(in the rows, 128 means zero)
Facts:
bedre vebran <- q102,q18,q182,q202,q225,q275,q280,q292,q299,q306,q31,q317,q320,q349,q363,q43,q432,q563,q571,q596,q613,q629,q657,q669,q677,q683,q705,q708,q736,q759,q807,q834,q845,q883,q972,q995
bedre vekla <- q133,q149,q157,q190,q206,q271,q337,q36,q447,q507,q634,q740,q85,q876,q898,q949
bedre toski <- q263,q396,q452,q514,q548,q888
bedre nebrom <- q270,q303,q42,q48,q480,q567,q690,q818,q927,q981,q998
bedre koflil <- q319,q466,q511,q723,q76,q967
bedre brobu <- q377,q491,q89,q933
lafan 116 <- q102,q149,q18,q190,q225,q271,q280,q306,q31,q319,q320,q432,q447,q480,q491,q507,q514,q548,q567,q571,q613,q634,q657,q705,q740,q759,q76,q807,q845,q85,q883,q888,q927,q967,q995
lafan 983 <- q133,q157,q337,q36,q683,q949,q972
lafan 294 <- q182,q452,q466,q708,q736,q818
lafan 905 <- q202,q263,q270,q275,q48,q669,q677,q876,q898
lafan 732 <- q206,q292,q303,q317,q349,q363,q377,q396,q42,q511,q563,q596,q629,q690,q723,q834,q933,q998
lafan 545 <- q299,q43,q89,q981
q133 nutople [q270]
q149 nutople [q876]
q157 nutople [q995]
q18 nutople [q206]
q190 nutople [q337]
q206 nutople [q432]
q270 nutople [q705]
q271 nutople [q548]
q292 nutople [q157]
q299 nutople [q834]
q31 nutople [q18]
q319 nutople [q677]
q320 nutople [q634]
q337 nutople [q759]
q349 nutople [q967]
q36 nutople [q708]
q363 nutople [q275]
q377 nutople [q972]
q396 nutople [q683]
q42 nutople [q48]
q43 nutople [q280]
q432 nutople [q466]
q447 nutople [q736]
q452 nutople [q225]
q48 nutople [q149]
q548 nutople [q43]
q563 nutople [q567]
q596 nutople [q190]
q613 nutople [q452]
q629 nutople [q320]
q634 nutople [q845]
q657 nutople [q883]
q669 nutople [q933]
q677 nutople [q898]
q683 nutople [q89]
q723 nutople [q85]
q740 nutople [q723]
q759 nutople [q271]
q807 nutople [q740]
q834 nutople [q202]
q845 nutople [q377]
q85 nutople [q42]
q876 nutople [q657]
q883 nutople [q133]
q89 nutople [q299]
q927 nutople [q303]
q933 nutople [q76]
q949 nutople [q927]
q967 nutople [q31]
q972 nutople [q349]
q981 nutople [q317]
q998 nutople [q563]

Known rows:
q275: [107  81 111 134 110 137 128 153 152 109 161 125 162  68 163 112 121 130
 138 146 121 163 107 135 117 141 139 117 125 104 115 128 154 121 149 103
  89 128]
q85: [111 129 155 119 132 108 103 133 145 128  99 110 113  98 126  97 108 118
 114 145  97 148 132 156 129 149 103 118  89 120 118 135 139 150 120 135
 156 123]
q319: [128 175 110 108 125 136  91 187 102 132  99 131 126 111 100  85 119 138
  91 139 112 145 103 134 133 159 105 114 134 146 161 125 142  97 119 153
 153 101]
q723: [117 126 130  97 106 135 128 143 136 120  80 101 141  96 187 119 114 139
  64 136 134 141 111 126 133 128 105 146  96 111 154 156 161  89 142 109
 120 106]
q432: [140 147 141 115  92 131  86 108 107  88 128 130 119 148 128  98 162 133
  61 150 126 183 112 105 139 164 152 125 169 110 142  90 160 113 127 159
 127 119]
q613: [117 152 182 146 110 129 109 127 119 117  94 138 142 132 105  93 136 117
  69 134  97 147 122 148 128 145 157 117 138 150 136 110 134 129 127 132
 124 108]
q933: [ 95 143 146  98 134 153 159 143 134 121 113 113 133 123 155 106  93 157
 169 133 163 127 135 112 128 133 117 118 168 108 207 115 145  80 159 106
  80 125]
q845: [ 96 129 110 140 117 129 107 115 125 111 107 154 145 152 127  59 138 148
 116 147  99 117 119 151 136 152 114 106 151 161 137 131 107 107 121 155
 138 110]
q363: [113 144 158 126  96 166 131 147 135 118 108 123 154  91 169 140 144 108
 101 140 127 156 118 135 138 119 143 104 142 121 149 140 144 102 135 108
  80  98]
q280: [ 97 118 101 120 117 128 116 132 137  90 158 143 114 141 142  94 123 138
 148 164  84 161 108 150 124 159 137 130 149  91 157 126 135 131 151 131
 150 119]
q182: [124 127 135 110 106 149 115 115 151 130 148 149 138  96 113  99 153 146
 114 132 104 131 131 123 126 156 162 125 165 186 157 131 127 117 145 112
 119 117]
q567: [112 123 130 131 120 132 101 141 109  95 143 134 119 121 146 127 120 150
 161 160 132 137 119 119 139 153 118 132 120 142 127 138 136  99  94 129
 151 133]
q949: [136 178 191  90 132 109 162 146 147 129  92 133 142 134 118  72  97 128
 135  86 177 104 133 139 111 142 174 115 118 118 165 123 144 174 162 137
 134 120]
q514: [121 132 144 126 149 119 123 144 119 109 135 130 136 121 112  90 110 134
 135 132 101 157 115 116 130 148  94 119 145 147 141 135 123 125 125 147
 139 118]
q31: [127 141 109 125 119 142  98 101 106  99 115 148 121 143 140 109 112 132
  79 138  85 152 117 147 125 161 131 127 178 132 141 103 136 101 122 161
 118 123]
q317: [118 169  76 134  73 103 139  66 152 121  90 139 157 128 123 110  84 132
 142  92 137 165  83 121  99 155 140 169 126  46 156 190 120 161 177 115
 160  93]
q981: [147 215 182 113  82  96 114 109 138 127  69 134 144  97  52 115  76 129
 153  69 121 118  80 136 110 160 145 154 120 103 123 171 141 174 139  91
 121  97]
q563: [116 130  99 109  96 152 125 124 123 121 128 137 147 119 174 113 136 134
 152 147 125 146 123 113 138 136 125 105 141 112 153 132 138  83 133 131
 109 111]
q149: [121 133 162 129 127 113 106 167 137 121 117 115 116  94 100 116 124 108
 145 138 120 141 129 150 134 153 116 107  93 127 130 136 123 134 123 144
 149 114]
q898: [117 102  43  95 126 111 113 150 142 122 158 142 142  79 145  83  96 136
 142 134 138 124 108 110 110 164 113 128 101  83 105 125 126 109 139 140
 117 150]
q299: [113 165 167 124  83 112 117 100 150 118  95 138 149 120 124 115 102 132
 146 113 106 124  83 158 131 163 131 138 156 106 120 146 127 123 149 130
  90 129]
q202: [101 122  87 121 103 124 138  96 136 117 172 146 161 100 156  91 116 147
 117 123 111 137  98 153  97 170 131 158 140  62 114 146 119 127 153 135
 114 151]
q818: [124 145 153 100 106 146 119 129 143 120 143 144 127  97 116 126 128 146
 123 133 131 118 127 108 125 159 155 147 131 214 153 136 126 105 114 106
 121 122]
q190: [129 146 146 129 140 108 119 144 141 117  94 133 130 101 121  93  93 132
 150 135 161 126 146 120 136 158 106 112 120 133 157 103 130 112 121 147
 150 127]

Rows:
[100 149 152  83  91 122 124 133 145 108 121 150 133 111 133  90 120 133
 177 126 101 150  92 155 139 153 135 104 167 111 134 118 150 128 144 123
  74 125] | q43
[ 98 139 131 134 146 118 162 165 125  84  98 127 128 123 132  98 104 159
 179 145 148 163 120 115 133 161 120 132 143 116 195 102 167 120 143 125
 133 122] | q76
[119 148 139 112 132 116  82  92 131 153 110 115 127  94 123  72 154 131
  42 144 134 155 116 164 129 134 125 108 122 123 133 128 153 123 112 115
 171 103] | q807
[116  98 111 107 118 128 114 191 151 126 136 123 143  63 115 112 122 104
 145 133 136 133 113 127 120 156 128 110  78 103 109 132 124 132 139 132
  93 129] | q876
[ 96 151 103 115  91 151 133 154 115 138  96 156 167 154 193  84 146 162
 123 149  94  74 122 134 132 130 124 108 160 141 149 134 102  85 139 138
  90 104] | q629
[114 161 135  84 161 127 108 181 129 131 116 130 108  97 110  88 119 129
 152 135 138 125 141 138 145 148 102  75 132 130 184 107 139 120 119 126
 145 119] | q447
[116 134 142 101  98 149 130 142 117 117 112 116 129  88 177 151 117 136
 106 139 118 130 122 137 130 139 108 139 101 121 131 151 152 101 100 105
 115 108] | q42
[135 104 110  98  97 150 121 176 124 121 150 124 149  56 132 115 131 133
 110 131 108 136 109 145 108 150 118 134  87 111 101 143 153 118 106  90
 103 127] | q48
[129 111  94 109 135 125 141 159 151 115 168 142 158  91 137  88 111 130
  90 126 120 133 116 101 114 147 112 126 141 119 104 129 125 119 137 131
  90 131] | q263
[113 158 127 117 104 121 170 106 137  75 116 137 147 138 157 122  73 146
 157 117 160 125 114  93 117 157 124 160 137 105 181 145 145 126 139  95
 102 118] | q303
[132 162 102 111 106 168 130 126 115 141  90 132 159 108 159 101 134 144
 113 132 175 113 133 111 138 140 110  93 172 125 188 130 152  92 146 121
 101  96] | q596
[136 142 222 103 131 120 145 176 145 134  95 127 131  99 158 116 113  95
 157 127 154 134 126 143 125 123 171 102  89 157 129 131 147 149 132 147
 124 128] | q36
[118 151  86 101 132 152 148 173 128 124 133 142 161  96 141  66 143 144
 121 135 147 128 131 134 110 145 136  88 174 126 164  97 160 136 155  93
  77 123] | q669
[116 104 162 136 108 141 139 108 168 118 151 132 137  92 123 130 135 133
 166 147 123 142 128 124 130 150 171 126 119 189 147 147 125 107 159  91
 121 124] | q708
[104 131  96 108 102 160 123 117 127 107 108 150 141 129 181  97 102 125
  90 132 111 111 118 141 131 145 129 135 159 128 146 130 132  69 139 149
  72 105] | q349
[144 119 151 105  81 141 103 138 125  87 153 124 127 110 128 136 149 148
  48 145 151 154 110  60 138 180 156 167 158 168 158  92 161  93 145 151
 119 139] | q466
[ 85 140 142 136 136  99 103 149 136 118  93 146 137 146 126  65 120 145
 148 146 103 101 131 132 133 149 108 116  94 158 132 122  91 119 124 164
 138 129] | q634
[131 156  98 125 107 160 109 188 111 112 163 161 148  66 163 128 114 130
 195 141 140 158 106  92 121 142 147 139 126 134 114 124 120  77 117 122
  95 142] | q270
[120 148 133 119 115 136 110 150 108 104  80 147 120 131 149  95  95 133
  71 140 101 142 103 141 122 162 123 148 138 161 152 111 151  81 132 169
 118 123] | q967
[128 148 134  86  97 137 115 135 132  97 104 129 126 121 176 132 120 118
  73 144 136 148 125  90 135 154 121 152 147 101 147 102 140  94 141 164
  88 129] | q206
[132 157 182 101 128 129 111 168 140 122 142 147 117 103 136 143 103 111
 237 118 176 120 114 117 140 133 171 111  95 142 127 145 128 111 133 176
 132 137] | q133
[ 99 141 172 134 108 160 144 137 126 112  83 127 169 130 198 105 144 117
  62 150 113 149 136 124 133 122 154 114 155 180 168 101 148  92 152 118
  53  99] | q292
[122 180 159 135 129 110 143 107 133  88 103 136 134 144 106  85  97 142
 123 131 129 149 122 124 116 156 137 144 150 132 178 120 142 160 125 100
 132 118] | q927
[118 114 139 101 114 151 130 115 123 112 137 163 136 145 126  89 105 137
 149 120 127  88 117 163 119 150 166 112 145 142 117 134 159  91 132 174
 125 126] | q972
[120 145 117 156 117 144  90 142 133 101 138 163 118 110 156 130 115 130
 231 149 109 187 110 110 140 145 138 127 162 124 151 141 109 100 142 153
 143 129] | q705
[136 131 170  93 139 124 138 156 134 122 116 130 133 115 132  90  87 138
 185 121 186  97 137 127 127 144 143 106 120 141 141 125 155 123 139 156
 141 145] | q337
[ 90 138 130 114 115 143 110 113 118 127 101 136 141 137 144  92 102 156
 114 135 121  84 113 118 119 141 122 137 139 145 159 134 108  42 144 146
  90 116] | q377

The same nodes again, as new rows of numbers:
Known rows:
q888: [146 144 127 114 123  85 145 159 162 128 126 120  77 123 138 161 130 133
 164]
q85: [ 89 133 120 126 146  72 168 160 149 128 143 128  72  96 142 179 133 162
 177]
q740: [ 95 126 103 118 132  85 156 163 160 139 136 136  71  97 133 176 127 160
 179]
q89: [175 189  88  92 164 117 148  74 145 132 163 168  43 108 171 173 161 154
 106]
q949: [143 153 130  91 126 118 158 144 120 127 126 155  74  91 148 147 138 181
 159]
q76: [139 126 119 117 114  99 156 128 165 129 108 120  61  95 124 161 138 143
 188]
q182: [184 144 104 134 130 101 165  98 172 143 107 142  74  91 131 148 145 173
 202]
q349: [125 169 116  85 126 119 182 130 120 127 150 135  84  75 173 144 158 161
 170]
q432: [ 95 144 124  82 142  92 163 152 162 189 145 143 113  90 116 153 146 153
 199]
q876: [163 176 144  93 141  75 161 145 128 111 152 135  77 106 164 142 113 171
 141]
q306: [138 124 131 111 126  86 142 128 155 146 112 117  81 116 124 148 150 139
 178]
q270: [147 155 110  84 130  95 174 170 119 139 164 152 103 120 133 126 151 137
 139]
q48: [142 159 126 108 166  47 201 141 104 112 166 130  80  88 175 145 177 163
 121]
q337: [149 130 118 107  91 114 179 143 117 150 115 159  71  77 153 117 158 179
 186]
q818: [194 145 100 135 133 105 162 102 154 132 116 137  64  90 145 157 166 175
 174]
q995: [143 124 133 115 126  84 139 125 165 144 103 119  81 112 126 141 143 136
 183]
q967: [ 96 155 105  70 116 107 177 129 150 156 140 134  93  55 144 173 145 171
 170]
q363: [141 148 116 108 131 109 182 143 136 125 151 133  77 108 153 130 155 144
 190]
q669: [133 149  99  97 139  79 196 143 134 151 142 159  97  96 148 135 150 160
 156]
q42: [123 156 124 132 161  72 200 145 104  98 170 110  62  96 178 147 183 155
 158]
q43: [157 141 105 122 115 108 186 144 136 151 106 150  70 101 164 121 155 133
 180]
q834: [162 164  93  94 153  98 150 109 145 130 169 140  56 106 158 150 169 167
 176]
q299: [175 180  85  90 172 105 139 101 158 145 150 164  42 111 171 165 158 154
 143]
q613: [107 142 113  94 124  93 152 130 143 153 131 141  88 103 132 138 156 147
 174]

Rows:
[160 175  81 115 131 107 189 141 164 135 137 155  72 100 153 156 138 175
 177] | q452
[ 91 141  86 133 143 106 234 161 143 108 160 124  66  89 148 160 152 142
 207] | q723
[143 173 121 109 123 119 193 121 114 111 167 141  79  97 154 133 163 151
 156] | q933
[171 131 124 117 140  76 181 138 153 142 120 139  89 105 142 144 145 148
 168] | q275
[125 133 114 103 116  97 132 143 154 140 132 136  69 100 139 164 130 161
 175] | q447
[176 139  90 131 134 118 191 107 191 144 107 137  65  77 127 165 124 175
 219] | q466
[ 86 126  76 103  95 133 135 170 143 108 117 165  72 114 126 163 122 128
 163] | q634
[163 158 101 114 137 109 171 144 128 134 132 136  63 104 172 155 161 125
 141] | q981
[168 136 130 124 129 104 167 132 145 119 127 111  71 115 146 139 145 141
 194] | q317
[104 137 103  96 114 104 170 137 149 134 127 137  76  88 129 157 146 144
 179] | q319
[185 130 115 116 133  90 159 148 161 134 126 142  68 108 153 167 110 168
 164] | q898

Now the same nodes, written a new way:
Known rows:
q432: [115 147 145 113 134 109  72 194 139 109 139 148 147 163 153 112 130 137
 114  81  80]
q998: [ 91 143 106 102 117  80  89 150 147 100 144 137 136 169 174 118 150  93
 114  88  96]
q563: [105 136 101 102 124  75  69 158 147 108 149 138 135 180 166 124 128 128
 115  73  93]
q76: [131 130 126 101 138 103  85 166 143 117 127 137 118 155 159 127 132 132
 121  93  76]
q949: [121 122 124 122 123 124 104 169 150 112 139 146 149 172 173 122 124 108
 122  82  69]
q36: [122 121 124 123 121 125 106 166 150 113 138 146 146 172 174 122 125 107
 121  82  68]
q967: [124 159 190 127 130 105 100 197 134 107 109  87 125 184 146  77 144 135
 115  86  84]
q349: [ 96 156 171 125 119  74  94 183 137  96 131  80 141 217 151  68 140 127
 108  65 105]
q31: [108 157 182 125 130 111  84 209 135 104 129 116 152 183 145  82 136 138
 112  76  86]
q18: [111 159 169 123 130 113  76 206 136 106 132 129 153 176 148  90 134 139
 112  78  83]
q845: [107 118 195 103 137  99 109 193 136 100 132  92 132 206 140  74 133 125
 121  75  95]
q275: [121 139 119 134 142  74  69 134 144 106 151 136 158 173 158 126 113 106
 104  68  87]
q299: [107 173 108  87 133  88  48 183 143 106 142 188 141 129 157 138 124 146
 108  81  88]
q511: [120 143 100 106 123  69  81 147 147 113 133 117 113 174 167 127 137 128
 114  84  89]
q271: [137  49 152  52 122  69 140 139 131 114 150 176  91 171 174 119 105 102
 115  93 112]
q548: [148  50 141  67 134  64 116 140 131 115 138 154  81 163 167 121 116 122
 114  99 105]
q190: [128  82 145  71 127  84 128 155 140 111 143 163 110 169 167 117 113 106
 121  90 100]
q337: [141  47 138  85 119  86 136 136 136 116 149 159 103 182 186 117 106  96
 113  87  97]
q677: [121 137 118 134 143  77  69 135 144 104 151 137 156 171 157 126 113 107
 105  68  87]
q133: [109 137  87 126 134 144  92 165 167 113 137 142 160 164 168 144 131 108
 137  80  52]
q270: [103 157  98 136 141  94  76 127 154 101 143 139 172 151 164 138 137  74
 113  83  77]
q102: [115 120 133  97 142 108  81 180 144 110 143 148 139 167 155 119 125 130
 121  81  81]
q807: [110 113 131  92 145 106  87 175 148 107 143 134 135 175 149 121 127 127
 130  81  80]
q613: [113 120 133  96 141 107  82 179 144 107 143 145 139 167 154 120 126 131
 123  82  80]

Rows:
[109 128 180 100 127 105 130 185 143 103 126 112 133 190 150  84 130 112
 124  81  93] | q634
[129 157 100  93 121  90  78 139 145 112 136 111  93 171 174 128 137 119
 110  88  91] | q933
[128 196 113  75 130 101  58 164 142 110 129 160 104 122 167 144 130 136
 105  96  82] | q89
[125 148 113 136 141  79  61 136 143 106 152 147 161 161 163 130 112 111
 101  70  86] | q202
[103 185 126 125 107  86  92 177 146 107 131 135 149 176 169 103 134 121
 108  76  99] | q206
[107 117  87  89 142  76 101 128 165 105 130  74 106 197 152 130 139 112
 141  81  80] | q723
[119 144  89 112 124  70  75 149 150 112 131 128 121 166 167 126 138 133
 115  84  91] | q396
[124 129 107 135 130 126  57 177 144 117 149 167 154 158 174 133 126 133
 112  79  63] | q683

